Below is a small trained network, with its code and all its weights. Each question gives an input and a class and asks what happens when units are switched off, that is, made to give their printed mean instead of their output.

import numpy as np


def w(rows, s, z=0):
    codes = np.array(rows[::2]) - 128.0
    scale = np.full(codes.shape[1], s)
    scale[-1] = z or s
    return codes * scale


def f(y):
    return np.maximum(y, 0)


def log_softmax(a):
    a = a - a.max(-1, keepdims=True)
    return a - np.log(np.exp(a).sum(-1, keepdims=True))


def net(x, mask):
    res = np.array(x, float).reshape(1, 8) / 4 @ E
    y = f(res @ A[0][:, :-1].T + A[0][:, -1])
    res = res + np.where(mask, y, B[0][:, -1]) @ B[0][:, :-1]
    return log_softmax(res[-1] @ U[:, :-1].T + U[:, -1])


A, B = {}, {}
E = w([
[126,144,132,124,119,151,142,105,139],'x0',
[48,177,173,189,54,101,93,97,45],'x1',
[112,113,138,123,142,116,107,142,126],'x2',
[6,122,104,60,97,82,206,131,65],'x3',
[134,127,124,131,124,125,131,131,124],'x4',
[142,124,121,133,127,114,129,141,119],'x5',
[167,67,179,135,114,92,145,30,132],'x6',
[153,152,87,122,197,143,91,53,61],'x7',
],0.014)
A[0] = w([
[141,177,103,126,150,134,83,100,83,89],'N1',
[91,247,95,147,143,193,83,223,136,64],'N2',
[140,65,202,148,96,105,107,32,147,81],'N3',
[164,124,164,182,132,143,104,128,166,75],'N4',
[183,155,168,214,144,171,57,147,159,81],'N5',
[109,195,180,155,2,118,25,107,53,4],'N6',
[105,119,183,164,28,118,140,198,227,43],'N7',
],0.0093,0.0038)
B[0] = w([
[151,182,60,183,141,137,72,28,83,185],'N1',
[216,185,250,168,59,32,127,142,171,219],'N2',
[174,147,163,170,24,61,109,114,150,211],'N3',
[119,83,173,72,141,114,139,175,60,185],'N4',
[6,133,123,42,120,151,243,178,20,231],'N5',
[168,16,69,50,138,222,133,207,221,247],'N6',
[116,147,79,254,253,186,93,15,64,194],'N7',
],0.0076,0.016)
U = w([
[4,132,132,70,73,100,232,155,30,101],'0',
[189,70,94,70,151,181,125,172,226,253],'1',
[169,156,201,155,48,21,123,123,148,64],'2',
[112,152,86,190,181,162,62,61,59,76],'3',
],0.011,0.0044)

Each question gives the input, the list of numbers given to net, and the class t.
The units are the neurons (one row each of A and B). Each row of codes is followed by its name. A weight is (code - 128) times the scale printed after its matrix; where a second scale follows, it is the last column's (A, B and U).
mask holds one flag per neuron, in row order. A switched-off neuron (its flag False) gives its mean, the last column of its row in B, instead of its output. The means were averaged over made-up inputs and are rounded, as every weight is.
A unit's drop is (log p(t) with every unit on - log p(t) with that unit switched off) / (log p(t) with every unit on - log p(t) with every unit switched off).
The circuit of an input: a set's keep is (log p(t) with only the set's units on - log p(t) with every unit switched off) / (log p(t) with every unit on - log p(t) with every unit switched off). Starting from all 7 units, units are removed one at a time, each time the one whose removal leaves the highest keep (on an exact tie, the one counted first), for as long as the keep stays at least 0.8.
units of the circuit, in order: the units of the circuit, biggest drop first
most important unit: the unit with the biggest drop
top k neurons: the k neurons with the biggest drops, biggest first
drop of u: that unit's drop, to one decimal
input [1,2,6,-4,-3,-3,-8,-8], class 2: units of the circuit, in order	[N2]
input [7,-1,0,3,0,-7,-4,-1], class 2: units of the circuit, in order	[N5; N6]
input [-4,8,1,5,-6,-7,-1,1], class 1: top 2 neurons	[N6; N5]
input [-7,0,0,1,0,-1,-1,4], class 3: top 2 neurons	[N5; N6]
input [6,0,7,-8,-2,-4,-8,6], class 0: top 2 neurons	[N5; N3]
input [-4,5,-7,2,8,-6,5,3], class 1: top 3 neurons	[N6; N2; N5]
input [-4,4,-4,7,-2,-4,8,-5], class 2: top 3 neurons	[N5; N3; N4]
input [1,5,0,4,-6,-6,0,-3], class 1: units of the circuit, in order	[N6; N5]
input [-2,-7,-4,-7,-7,4,-5,-3], class 0: top 3 neurons	[N5; N6; N4]
input [5,3,7,2,3,2,0,-4], class 3: top 2 neurons	[N7; N5]
input [0,1,6,5,4,6,-6,-5], class 2: units of the circuit, in order	[N2; N5]
input [1,-6,-7,6,2,8,-3,7], class 3: top 2 neurons	[N5; N6]
input [3,-7,-4,-2,-6,8,8,-3], class 2: top 2 neurons	[N6; N3]
input [4,-3,-5,0,-7,-3,-8,6], class 2: most important unit	N2
input [-4,4,1,3,-4,8,-1,0], class 1: units of the circuit, in order	[N5; N6]
input [0,-4,6,-6,1,1,-8,-1], class 2: top 2 neurons	[N2; N6]
input [-6,1,2,5,3,7,-6,2], class 2: units of the circuit, in order	[N5; N2]
input [-7,0,-8,-8,-4,-2,6,-8], class 0: top 3 neurons	[N5; N4; N1]
input [-2,-3,4,7,5,-5,0,-8], class 3: units of the circuit, in order	[N7; N5]
input [-2,2,0,0,-5,-5,7,4], class 2: most important unit	N3
input [0,5,5,-3,2,7,4,4], class 1: drop of N7	0.2
